Here is a tiny trained network, its code and every weight. The questions are about switching its units off for an input and a class, where a switched-off unit gives its printed mean instead of its output.

import numpy as np


def w(rows, s, z=0):
    codes = np.array(rows[::2]) - 128.0
    scale = np.full(codes.shape[1], s)
    scale[-1] = z or s
    return codes * scale


def norm(h):
    return h / np.sqrt((h * h).mean(-1, keepdims=True) + 1e-5)


def f(y):
    return np.maximum(y, 0)


def log_softmax(a):
    a = a - a.max(-1, keepdims=True)
    return a - np.log(np.exp(a).sum(-1, keepdims=True))


def net(x, mask):
    res = np.array(x, float).reshape(1, 4) / 4 @ E
    u = 0
    for l in range(4):
        y = f(norm(res) @ A[l][:, :-1].T + A[l][:, -1])
        res = res + np.where(mask[u : u + 9], y, B[l][:, -1]) @ B[l][:, :-1]
        u += 9
    return log_softmax(norm(res)[-1] @ U[:, :-1].T + U[:, -1])


A, B = {}, {}
E = w([
[128,129,128,128,127,127],'x0',
[83,157,65,111,7,94],'x1',
[206,119,120,26,100,116],'x2',
[99,85,160,93,167,33],'x3',
],0.012)
A[0] = w([
[172,167,150,107,134,206,24],'0.n1',
[58,156,53,104,47,86,138],'0.n2',
[254,139,109,17,113,111,142],'0.n3',
[89,161,52,168,128,75,1],'0.n4',
[97,70,145,30,126,159,79],'0.n5',
[213,151,145,119,138,106,36],'0.n6',
[125,164,156,136,71,128,96],'0.n7',
[180,97,144,144,170,183,136],'0.n8',
[44,68,150,66,172,1,151],'0.n9',
],0.0098,0.0052)
B[0] = w([
[149,96,125,217,115,87,162],'0.n1',
[91,163,2,135,52,66,248],'0.n2',
[166,8,66,60,134,148,255],'0.n3',
[89,119,92,179,220,121,152],'0.n4',
[132,192,127,88,135,87,158],'0.n5',
[71,50,100,132,182,169,149],'0.n6',
[102,135,136,137,160,154,158],'0.n7',
[181,158,126,185,67,13,191],'0.n8',
[98,54,197,169,100,42,253],'0.n9',
],0.0083)
A[1] = w([
[224,125,76,73,113,163,143],'1.n1',
[133,201,76,73,123,201,4],'1.n2',
[182,99,173,154,141,146,35],'1.n3',
[120,203,178,161,103,107,226],'1.n4',
[93,160,47,79,151,210,47],'1.n5',
[168,119,130,131,177,240,50],'1.n6',
[76,128,116,104,102,129,71],'1.n7',
[126,138,160,104,101,151,34],'1.n8',
[139,253,108,148,172,126,29],'1.n9',
],0.013,0.003)
B[1] = w([
[30,26,129,197,65,134,254],'1.n1',
[1,113,164,116,83,161,167],'1.n2',
[93,172,90,135,173,71,181],'1.n3',
[175,164,191,193,193,115,197],'1.n4',
[89,206,108,119,40,216,183],'1.n5',
[223,79,63,187,128,73,156],'1.n6',
[116,147,153,167,150,17,177],'1.n7',
[104,105,178,110,109,113,128],'1.n8',
[210,206,157,118,77,153,159],'1.n9',
],0.0096,0.0068)
A[2] = w([
[128,164,81,117,77,195,3],'2.n1',
[65,149,169,80,97,87,156],'2.n2',
[130,204,47,127,46,90,197],'2.n3',
[64,67,199,142,94,137,89],'2.n4',
[190,103,157,154,149,180,183],'2.n5',
[68,135,130,79,110,194,49],'2.n6',
[103,85,207,83,199,169,80],'2.n7',
[103,130,142,102,137,150,66],'2.n8',
[154,247,115,146,143,171,130],'2.n9',
],0.012,0.0039)
B[2] = w([
[76,132,151,83,111,178,163],'2.n1',
[195,113,77,163,118,163,187],'2.n2',
[129,98,253,107,200,169,254],'2.n3',
[154,152,134,140,184,182,187],'2.n4',
[141,74,50,154,140,93,164],'2.n5',
[103,109,105,121,78,166,147],'2.n6',
[84,157,151,78,182,205,151],'2.n7',
[177,88,131,157,144,159,128],'2.n8',
[204,186,125,64,163,111,171],'2.n9',
],0.011,0.0097)
A[3] = w([
[104,222,218,86,143,166,3],'3.n1',
[177,79,54,23,127,147,120],'3.n2',
[166,111,100,175,140,165,68],'3.n3',
[144,248,124,155,122,149,57],'3.n4',
[115,91,185,80,188,99,60],'3.n5',
[202,110,150,121,192,139,163],'3.n6',
[175,172,164,171,176,148,74],'3.n7',
[162,72,122,3,130,85,125],'3.n8',
[81,89,146,122,136,177,98],'3.n9',
],0.015,0.0052)
B[3] = w([
[80,244,17,247,154,118,185],'3.n1',
[96,148,235,213,166,97,234],'3.n2',
[191,95,41,101,131,89,173],'3.n3',
[177,173,90,140,159,103,197],'3.n4',
[101,140,122,81,126,199,217],'3.n5',
[115,110,132,99,114,216,249],'3.n6',
[134,124,218,83,26,134,219],'3.n7',
[170,254,37,81,125,135,255],'3.n8',
[141,132,150,125,127,153,193],'3.n9',
],0.012,0.0071)
U = w([
[234,162,167,135,130,171,83],'0',
[97,230,104,179,123,155,157],'1',
[158,51,66,165,137,133,210],'2',
[47,102,117,106,60,198,174],'3',
[90,92,251,119,186,166,30],'4',
[42,109,151,175,145,60,250],'5',
[142,135,112,22,200,184,99],'6',
[127,165,67,60,98,56,20],'7',
],0.026,0.0018)

Each question gives the input, the list of numbers given to net, and the class t.
The units are the neurons (one row each of A and B). Each row of codes is followed by its name. A weight is (code - 128) times the scale printed after its matrix; where a second scale follows, it is the last column's (A, B and U).
mask holds one flag per neuron, layer by layer. A switched-off neuron (its flag False) gives its mean, the last column of its row in B, instead of its output. The means were averaged over made-up inputs and are rounded, as every weight is.
A unit's drop is (log p(t) with every unit on - log p(t) with that unit switched off) / (log p(t) with every unit on - log p(t) with every unit switched off).
The circuit of an input: a set's keep is (log p(t) with only the set's units on - log p(t) with every unit switched off) / (log p(t) with every unit on - log p(t) with every unit switched off). Starting from the 12 units with the biggest drops (on a tie, the unit counted first), units are removed one at a time, each time the one whose removal leaves the highest keep (on an exact tie, the one counted first), for as long as the keep stays at least 0.8.
circuit, biggest first: the units of the circuit, biggest drop first
top k neurons: the k neurons with the biggest drops, biggest first
top k neurons in layer l: the k neurons of layer l with the biggest drops, biggest first
drop when u is switched off: that unit's drop, to one decimal
input [2,0,7,0], class 2: circuit, biggest first -> (1.n1; 0.n3)
input [-7,0,8,8], class 6: circuit, biggest first -> (3.n5)
input [-8,-5,1,7], class 6: top 2 neurons -> (1.n1; 2.n3)
input [-3,-1,2,1], class 6: top 3 neurons -> (3.n8; 0.n2; 0.n3)
input [5,0,7,4], class 6: top 4 neurons -> (3.n8; 0.n2; 0.n8; 0.n3)
input [3,0,-5,8], class 4: top 2 neurons -> (0.n2; 2.n4)
input [3,2,7,-2], class 3: top 2 neurons -> (1.n1; 0.n9)
input [7,4,0,2], class 5: top 2 neurons -> (0.n3; 0.n2)
input [-7,5,7,0], class 3: top 3 neurons -> (0.n9; 1.n1; 0.n8)
input [-8,0,-8,-3], class 0: top 2 neurons -> (0.n3; 0.n2)
input [8,-5,-1,0], class 0: top 3 neurons in layer 0 -> (0.n3; 0.n9; 0.n8)
input [1,-2,-6,0], class 0: top 2 neurons -> (0.n3; 0.n9)
input [1,7,-7,1], class 5: top 2 neurons -> (3.n8; 2.n3)
input [7,0,8,4], class 6: top 3 neurons -> (3.n8; 0.n2; 0.n8)
input [6,3,1,-8], class 3: top 2 neurons -> (1.n1; 1.n2)
input [-7,0,-6,-7], class 0: top 2 neurons -> (0.n2; 1.n6)
input [4,-7,-5,-3], class 0: drop when 0.n3 is switched off -> 1.7
input [-3,-8,3,5], class 6: drop when 3.n8 is switched off -> 0.1
input [-4,0,0,-3], class 0: drop when 0.n3 is switched off -> 2.6
input [1,-7,3,7], class 6: drop when 3.n8 is switched off -> 0.1
input [2,4,0,3], class 5: top neuron -> (0.n3)
